Below are the code and all the weights of a small trained network. Each question names an input and a target symbol and asks about switching units off, where a switched-off unit gives its printed mean instead of its output.

import numpy as np


def w(rows, s, z=0):
    codes = np.array(rows[::2]) - 128.0
    scale = np.full(codes.shape[1], s)
    scale[-1] = z or s
    return codes * scale


def softmax(a):
    e = np.exp(a - a.max(-1, keepdims=True))
    return e / e.sum(-1, keepdims=True)


def log_softmax(a):
    a = a - a.max(-1, keepdims=True)
    return a - np.log(np.exp(a).sum(-1, keepdims=True))


def net(x, mask):
    ids = ['αβγδεημξπστφψω'.index(c) for c in x.split()]
    T = len(ids)
    res = E[ids] + P[:T]
    u = 0
    for l in range(2):
        r = res
        for j in range(3):
            rows = slice(4 * j, 4 * j + 4)
            q, k, v = (r @ M[l][rows].T for M in (Q, K, V))
            z = softmax(np.where(np.tri(T) > 0, q @ k.T / 4**0.5, -1e9)) @ v
            o = O[l][rows]
            res = res + np.where(mask[u + j], z, o[:, -1]) @ o[:, :-1]
        u += 3
    return log_softmax(res[-1] @ U[:, :-1].T + U[:, -1])


Q, K, V, O = {}, {}, {}, {}
E = w([
[116,162,127,115,149,123,3],'α',
[155,126,138,147,129,120,73],'β',
[149,117,168,149,116,112,84],'γ',
[199,140,121,159,112,146,130],'δ',
[85,87,143,144,162,199,121],'ε',
[100,201,196,142,85,102,132],'η',
[157,131,158,175,109,164,56],'μ',
[172,154,58,190,50,150,145],'ξ',
[124,110,174,92,153,64,95],'π',
[184,147,110,143,73,142,160],'σ',
[132,141,153,122,141,106,57],'τ',
[84,112,154,54,37,187,103],'φ',
[116,157,98,156,108,131,9],'ψ',
[125,235,177,107,124,151,122],'ω',
],0.023)
P = w([
[255,20,187,123,114,133,69],'0',
[124,109,101,156,105,61,101],'1',
[114,125,113,144,90,92,123],'2',
[110,143,106,144,108,108,136],'3',
[106,159,109,146,109,119,145],'4',
[102,175,110,149,123,137,147],'5',
[95,181,109,150,124,142,154],'6',
[103,192,117,146,130,156,157],'7',
[119,204,121,141,139,165,162],'8',
],0.0095)
Q[0] = w([
[143,99,142,134,58,101,134],'L0H0',
[129,37,137,138,79,147,147],'L0H0',
[114,162,224,143,117,113,99],'L0H0',
[160,93,134,183,68,137,81],'L0H0',
[118,42,124,127,163,180,122],'L0H1',
[113,157,200,133,152,119,207],'L0H1',
[128,134,87,87,101,86,177],'L0H1',
[40,111,168,105,155,160,129],'L0H1',
[113,128,162,104,153,105,146],'L0H2',
[125,137,186,102,162,106,95],'L0H2',
[117,163,254,172,100,135,92],'L0H2',
[94,106,158,94,156,100,33],'L0H2',
],0.012)
K[0] = w([
[141,153,126,74,83,122,153],'L0H0',
[120,54,134,122,45,166,131],'L0H0',
[170,161,236,122,107,92,122],'L0H0',
[173,110,106,165,33,152,71],'L0H0',
[41,109,72,150,127,101,181],'L0H1',
[192,73,233,98,163,110,168],'L0H1',
[176,187,148,109,78,69,180],'L0H1',
[13,89,160,73,161,131,116],'L0H1',
[186,110,107,165,126,93,174],'L0H2',
[199,100,157,146,112,73,96],'L0H2',
[168,128,218,121,167,127,119],'L0H2',
[169,194,116,109,157,6,73],'L0H2',
],0.011)
V[0] = w([
[171,225,159,77,159,103,98],'L0H0',
[143,217,175,83,40,120,115],'L0H0',
[107,132,110,129,167,99,85],'L0H0',
[89,115,105,152,118,163,74],'L0H0',
[118,203,70,113,159,178,96],'L0H1',
[100,41,103,34,154,113,117],'L0H1',
[255,127,85,54,210,134,102],'L0H1',
[88,161,170,148,119,32,192],'L0H1',
[26,124,130,200,196,186,163],'L0H2',
[120,198,153,39,56,170,123],'L0H2',
[115,128,215,75,186,150,144],'L0H2',
[212,161,90,184,82,100,147],'L0H2',
],0.0083)
O[0] = w([
[71,61,145,237,44,46,137,139],'L0H0',
[136,90,91,134,43,97,123,227],'L0H0',
[167,186,167,177,133,140,120,112],'L0H0',
[75,131,175,59,106,140,176,176],'L0H0',
[125,70,153,50,168,59,223,116],'L0H1',
[75,162,8,168,157,108,139,106],'L0H1',
[85,132,29,2,80,114,121,75],'L0H1',
[113,203,182,80,117,200,164,1],'L0H1',
[155,135,116,147,213,45,209,122],'L0H2',
[104,133,178,66,79,166,135,118],'L0H2',
[63,93,122,51,157,54,162,175],'L0H2',
[118,121,55,176,139,242,107,80],'L0H2',
],0.0066,0.0061)
Q[1] = w([
[142,122,163,96,170,75,215],'L1H0',
[107,44,191,121,111,96,31],'L1H0',
[152,136,118,66,208,128,194],'L1H0',
[132,168,137,108,210,87,154],'L1H0',
[168,7,161,109,150,131,134],'L1H1',
[71,87,170,147,197,147,12],'L1H1',
[187,189,201,217,81,91,113],'L1H1',
[82,207,100,76,123,73,140],'L1H1',
[89,33,92,196,59,176,87],'L1H2',
[190,151,86,60,222,42,88],'L1H2',
[172,10,173,92,114,117,24],'L1H2',
[146,241,119,152,115,88,254],'L1H2',
],0.0084)
K[1] = w([
[108,16,136,139,160,136,165],'L1H0',
[203,138,126,109,119,67,112],'L1H0',
[129,129,99,163,173,176,170],'L1H0',
[96,133,148,145,191,139,215],'L1H0',
[140,105,161,125,172,135,199],'L1H1',
[83,45,145,130,160,138,100],'L1H1',
[217,87,177,153,117,106,98],'L1H1',
[96,151,93,124,95,59,126],'L1H1',
[225,66,117,97,79,59,58],'L1H2',
[87,201,110,156,155,118,219],'L1H2',
[111,173,114,173,38,56,99],'L1H2',
[120,11,87,102,194,197,152],'L1H2',
],0.012)
V[1] = w([
[152,181,110,100,86,84,105],'L1H0',
[60,119,154,169,167,148,212],'L1H0',
[35,193,134,99,96,107,158],'L1H0',
[73,36,142,83,172,114,144],'L1H0',
[15,139,43,150,124,181,204],'L1H1',
[178,71,48,143,129,102,100],'L1H1',
[117,180,96,80,79,54,137],'L1H1',
[185,36,140,88,132,170,254],'L1H1',
[69,107,96,190,157,154,185],'L1H2',
[118,80,158,142,189,105,100],'L1H2',
[224,106,72,134,115,156,88],'L1H2',
[124,113,131,126,249,226,166],'L1H2',
],0.0066)
O[1] = w([
[136,73,143,109,141,125,80,139],'L1H0',
[154,199,109,139,139,169,128,64],'L1H0',
[137,148,119,143,86,145,23,124],'L1H0',
[134,200,142,124,148,144,131,135],'L1H0',
[119,154,86,138,3,95,89,55],'L1H1',
[164,186,179,148,126,81,157,173],'L1H1',
[127,146,78,156,140,165,193,58],'L1H1',
[162,118,111,78,80,15,56,62],'L1H1',
[99,86,173,136,81,199,110,63],'L1H2',
[129,70,63,111,83,118,138,193],'L1H2',
[166,191,105,101,108,99,83,188],'L1H2',
[115,95,177,171,56,133,101,1],'L1H2',
],0.0066,0.0054)
U = w([
[82,127,207,137,126,206,144,218],'α',
[115,86,106,187,116,97,134,22],'β',
[115,137,79,94,119,92,157,58],'γ',
[151,40,94,129,197,35,53,194],'δ',
[186,139,130,121,127,95,209,124],'ε',
[111,152,81,118,116,148,124,101],'η',
[133,136,120,126,131,119,113,47],'μ',
[184,130,84,146,118,155,103,132],'ξ',
[127,169,158,116,121,87,104,3],'π',
[150,131,99,94,106,136,111,128],'σ',
[127,213,107,202,227,101,142,165],'τ',
[106,110,132,1,70,136,149,173],'φ',
[128,149,120,105,115,113,104,48],'ψ',
[123,139,85,112,121,124,138,97],'ω',
],0.0074,0.0039)

Each question gives the input, a string of symbols that net reads in full, and the target symbol t.
The units are the heads (4 rows each of Q, K, V and O). Each row of codes is followed by its name. A weight is (code - 128) times the scale printed after its matrix; where a second scale follows, it is the last column's (O and U).
mask holds one flag per head, layer by layer. A switched-off head (its flag False) gives its mean, the last column of its rows in O, instead of its output. The means were averaged over made-up inputs and are rounded, as every weight is.
A unit's drop is (log p(t) with every unit on - log p(t) with that unit switched off) / (log p(t) with every unit on - log p(t) with every unit switched off).
The circuit of an input: a set's keep is (log p(t) with only the set's units on - log p(t) with every unit switched off) / (log p(t) with every unit on - log p(t) with every unit switched off). Starting from all 6 units, units are removed one at a time, each time the one whose removal leaves the highest keep (on an exact tie, the one counted first), for as long as the keep stays at least 0.8.
circuit, biggest first: the units of the circuit, biggest drop first
heads that matter: for each layer, one digit per head in row order, 1 if its drop is at least 0.15 and else 0, layers parted by /
drop of u: that unit's drop, to one decimal
input ε ω ε η ξ μ, target δ: circuit, biggest first -> L1H1
input ξ σ τ α φ η η ω, target π: circuit, biggest first -> L0H2, L1H2, L0H0, L1H1
input η ε ε α ε α π ε η, target α: heads that matter -> 010 / 010
input η α η η ε ε η, target α: circuit, biggest first -> L1H1, L0H2
input μ σ ε ε ε, target α: circuit, biggest first -> L0H0, L0H2, L1H2
input π η η ε, target δ: heads that matter -> 011 / 110
input γ δ ω α η ξ ξ, target ξ: heads that matter -> 001 / 000
input ε ε β α ε ω, target β: heads that matter -> 100 / 001
input ε ε ψ η, target β: heads that matter -> 100 / 011
input π σ ε ε ε μ, target δ: circuit, biggest first -> L0H1, L1H0, L1H2, L0H2
input α π η ε π ε ε ε α, target τ: circuit, biggest first -> L1H1, L1H2
input η ε ε ξ ε ε σ, target ε: circuit, biggest first -> L0H2, L0H1
input ω ε η ξ ε ε ε ε η, target φ: heads that matter -> 011 / 000
input ξ ε ε α ε ε η η, target π: heads that matter -> 111 / 011
input η ε π ε π ω, target α: heads that matter -> 010 / 010
input π η μ ε η μ ξ τ ε, target τ: circuit, biggest first -> L1H0, L0H0, L0H1
input π η ε η η, target η: heads that matter -> 010 / 010
input α η η ξ ξ α τ δ, target δ: heads that matter -> 010 / 111
input ε π ψ ε ε, target α: circuit, biggest first -> L0H0, L1H2, L0H2
input ξ τ η μ ε η ω, target π: circuit, biggest first -> L0H0, L0H2, L1H2, L1H1
input ε ε ξ ε η π π, target τ: circuit, biggest first -> L0H1, L1H2, L0H0
input π η ε π α η, target η: heads that matter -> 011 / 010
input ξ ε τ ω α η μ ε, target τ: circuit, biggest first -> L0H1, L1H2
input α τ φ η, target γ: circuit, biggest first -> L0H1, L1H2, L0H0
input μ ε η, target δ: heads that matter -> 110 / 100
input ε η ξ, target ε: circuit, biggest first -> L0H2, L1H0, L0H1
input φ ε η η, target τ: circuit, biggest first -> L1H1, L0H1
input α η η ε, target δ: heads that matter -> 010 / 111
input η τ τ ω, target α: heads that matter -> 011 / 010
input ε ε ε ω, target β: drop of L0H0 -> 0.9
